Below is a small trained network, with its code and all its weights. Each question gives an input and a class and asks what happens when units are switched off, that is, made to give their printed mean instead of their output.

import numpy as np


def w(rows, s, z=0):
    codes = np.array(rows[::2]) - 128.0
    scale = np.full(codes.shape[1], s)
    scale[-1] = z or s
    return codes * scale


def norm(h):
    return h / np.sqrt((h * h).mean(-1, keepdims=True) + 1e-5)


def f(y):
    return y / 2 * (1 + np.tanh(0.7978845608 * (y + 0.044715 * y**3)))


def log_softmax(a):
    a = a - a.max(-1, keepdims=True)
    return a - np.log(np.exp(a).sum(-1, keepdims=True))


def net(x, mask):
    res = np.array(x, float).reshape(1, 5) / 4 @ E
    u = 0
    for l in range(3):
        y = f(norm(res) @ A[l][:, :-1].T + A[l][:, -1])
        res = res + np.where(mask[u : u + 11], y, B[l][:, -1]) @ B[l][:, :-1]
        u += 11
    return log_softmax(norm(res)[-1] @ U[:, :-1].T + U[:, -1])


A, B = {}, {}
E = w([
[29,92,195,160,170,73,79,67,229,173],'x0',
[122,153,185,155,29,43,175,206,133,144],'x1',
[179,168,108,162,122,39,83,55,121,37],'x2',
[140,74,101,236,49,188,184,84,176,114],'x3',
[107,11,75,152,142,87,58,200,116,74],'x4',
],0.011)
A[0] = w([
[122,153,121,141,143,140,128,149,149,113,11],'L0N1',
[103,134,108,138,125,91,158,83,98,94,47],'L0N2',
[135,133,130,144,133,129,119,128,124,139,10],'L0N3',
[65,117,123,134,146,144,177,150,111,150,46],'L0N4',
[152,166,191,161,141,162,125,110,97,138,54],'L0N5',
[99,140,134,139,131,133,136,130,111,104,3],'L0N6',
[136,107,216,60,137,165,139,151,247,7,25],'L0N7',
[99,120,141,140,142,105,124,110,157,133,153],'L0N8',
[145,97,129,75,97,122,133,110,151,129,34],'L0N9',
[142,164,184,159,127,162,101,114,101,148,22],'L0N10',
[143,80,162,152,142,129,102,162,101,114,40],'L0N11',
],0.012,0.0065)
B[0] = w([
[98,112,176,152,160,124,160,114,149,94,65],'L0N1',
[159,147,156,152,143,158,82,166,178,152,142],'L0N2',
[6,199,143,215,186,136,130,124,72,128,65],'L0N3',
[175,157,156,156,127,132,55,133,177,120,179],'L0N4',
[78,133,79,104,122,119,111,147,178,115,158],'L0N5',
[28,178,152,213,175,140,123,124,67,138,66],'L0N6',
[129,136,111,153,133,118,143,132,89,144,96],'L0N7',
[180,127,73,128,112,114,149,130,56,166,251],'L0N8',
[115,145,112,181,160,118,135,129,82,148,67],'L0N9',
[90,135,70,118,150,112,136,148,178,111,110],'L0N10',
[91,175,85,103,146,122,154,140,212,121,151],'L0N11',
],0.022,0.0027)
A[1] = w([
[55,70,108,181,157,105,84,181,122,86,32],'L1N1',
[77,118,136,159,142,98,102,95,123,200,21],'L1N2',
[67,168,182,103,207,87,97,150,82,133,2],'L1N3',
[62,101,183,154,152,202,120,182,125,199,18],'L1N4',
[80,122,114,153,211,194,97,65,104,107,37],'L1N5',
[88,161,156,178,103,94,130,164,102,127,59],'L1N6',
[88,135,192,158,101,81,158,159,138,114,63],'L1N7',
[78,236,157,144,138,146,165,69,140,160,41],'L1N8',
[78,104,153,167,150,82,115,77,139,170,15],'L1N9',
[115,179,150,197,140,67,83,67,121,62,28],'L1N10',
[67,107,132,252,112,171,156,87,147,114,65],'L1N11',
],0.024,0.0054)
B[1] = w([
[101,121,28,67,179,113,214,112,202,147,237],'L1N1',
[167,131,60,114,130,162,143,160,34,129,197],'L1N2',
[138,98,218,123,41,132,193,72,124,13,195],'L1N3',
[248,179,158,183,158,133,52,153,191,137,253],'L1N4',
[44,159,194,172,170,61,147,128,93,211,249],'L1N5',
[97,129,169,182,185,156,182,71,113,181,150],'L1N6',
[52,131,165,148,188,102,106,116,88,185,192],'L1N7',
[108,77,6,86,169,73,179,151,200,135,220],'L1N8',
[142,169,43,153,58,156,131,161,40,115,174],'L1N9',
[230,153,165,146,158,181,61,186,186,167,229],'L1N10',
[136,116,217,59,96,103,167,106,101,34,227],'L1N11',
],0.023,0.0052)
A[2] = w([
[3,174,164,161,145,107,88,118,105,182,72],'L2N1',
[136,94,91,151,217,140,94,88,97,69,81],'L2N2',
[96,67,196,101,36,133,101,50,143,65,90],'L2N3',
[122,55,121,21,13,119,11,59,135,204,129],'L2N4',
[75,61,169,181,164,191,176,177,124,183,28],'L2N5',
[67,121,153,204,151,122,122,63,106,177,63],'L2N6',
[125,136,92,161,152,197,147,141,82,108,50],'L2N7',
[113,191,39,172,102,199,145,164,1,90,2],'L2N8',
[156,132,140,124,100,173,4,106,191,164,90],'L2N9',
[141,51,151,235,152,135,111,194,113,65,78],'L2N10',
[67,119,38,121,80,82,92,89,222,129,87],'L2N11',
],0.016,0.0052)
B[2] = w([
[6,229,152,174,118,252,129,61,76,151,211],'L2N1',
[110,163,182,126,62,88,222,151,177,190,139],'L2N2',
[119,108,196,25,82,130,74,122,85,24,206],'L2N3',
[49,86,148,189,157,229,98,153,142,111,150],'L2N4',
[141,199,159,108,163,21,131,43,92,105,173],'L2N5',
[47,158,177,140,166,75,165,201,87,173,199],'L2N6',
[168,210,138,124,99,19,163,215,110,143,148],'L2N7',
[190,33,21,212,99,155,103,161,2,161,211],'L2N8',
[160,161,125,233,84,138,11,78,191,112,254],'L2N9',
[135,227,89,52,164,128,189,89,148,184,161],'L2N10',
[11,33,51,163,124,160,107,148,185,111,230],'L2N11',
],0.013,0.0082)
U = w([
[83,73,21,87,161,96,178,135,215,134,255],'0',
[227,163,157,169,143,142,52,137,188,154,126],'1',
[174,103,62,143,95,126,152,149,8,144,153],'2',
[122,98,216,58,82,109,158,88,113,32,59],'3',
[41,176,173,166,176,100,148,91,86,192,206],'4',
[76,89,141,160,114,174,86,115,134,102,134],'5',
],0.016,0.00062)

Each question gives the input, the list of numbers given to net, and the class t.
The units are the neurons (one row each of A and B). Each row of codes is followed by its name. A weight is (code - 128) times the scale printed after its matrix; where a second scale follows, it is the last column's (A, B and U).
mask holds one flag per neuron, layer by layer. A switched-off neuron (its flag False) gives its mean, the last column of its row in B, instead of its output. The means were averaged over made-up inputs and are rounded, as every weight is.
A unit's drop is (log p(t) with every unit on - log p(t) with that unit switched off) / (log p(t) with every unit on - log p(t) with every unit switched off).
The circuit of an input: a set's keep is (log p(t) with only the set's units on - log p(t) with every unit switched off) / (log p(t) with every unit on - log p(t) with every unit switched off). Starting from the 12 units with the biggest drops (on a tie, the unit counted first), units are removed one at a time, each time the one whose removal leaves the highest keep (on an exact tie, the one counted first), for as long as the keep stays at least 0.8.
circuit, biggest first: the units of the circuit, biggest drop first
most important unit: the unit with the biggest drop
top k neurons: the k neurons with the biggest drops, biggest first
k most important neurons of layer l: the k neurons of layer l with the biggest drops, biggest first
input [-4,-8,0,-6,2], class 4: circuit, biggest first -> [L1N5]
input [-5,7,0,-1,1], class 4: circuit, biggest first -> [L0N8; L1N7]
input [2,-4,-1,-4,3], class 3: top 3 neurons -> [L1N3; L2N3; L1N7]
input [0,-1,-3,1,-2], class 5: 2 most important neurons of layer 0 -> [L0N4; L0N5]
input [-4,1,1,5,3], class 3: top 3 neurons -> [L0N8; L1N2; L2N3]
input [8,-4,7,0,7], class 2: top 2 neurons -> [L1N9; L1N2]
input [3,-7,3,6,6], class 4: 3 most important neurons of layer 1 -> [L1N5; L1N8; L1N3]
input [-5,1,-1,-7,-5], class 3: circuit, biggest first -> [L0N8; L1N3]
input [3,8,5,-8,7], class 3: 3 most important neurons of layer 1 -> [L1N3; L1N5; L1N8]
input [4,-1,-4,3,-4], class 0: top 3 neurons -> [L1N8; L0N2; L1N10]
input [-4,-6,3,-3,1], class 4: top 2 neurons -> [L0N8; L1N5]
input [-7,0,-8,8,7], class 1: 2 most important neurons of layer 0 -> [L0N8; L0N5]
input [7,-4,-8,6,7], class 1: top 2 neurons -> [L1N4; L1N8]
input [2,-1,5,-1,-6], class 0: most important unit -> L1N8
input [-4,4,8,-8,8], class 0: top 2 neurons -> [L1N1; L1N4]
input [3,5,1,4,5], class 0: top 3 neurons -> [L1N1; L1N5; L0N8]
input [7,4,-4,-4,-6], class 2: top 2 neurons -> [L1N2; L1N9]
input [-1,-8,5,-8,-4], class 3: 2 most important neurons of layer 1 -> [L1N3; L1N7]
input [-1,2,5,6,-4], class 3: top 3 neurons -> [L1N11; L0N4; L1N4]
input [8,6,-4,1,-2], class 2: circuit, biggest first -> [L1N2]
input [0,-8,2,8,2], class 3: top 2 neurons -> [L1N11; L2N3]
input [-2,1,3,-1,2], class 5: top 3 neurons -> [L1N4; L1N10; L1N11]
input [-1,-5,-4,-2,0], class 4: 2 most important neurons of layer 1 -> [L1N5; L1N10]
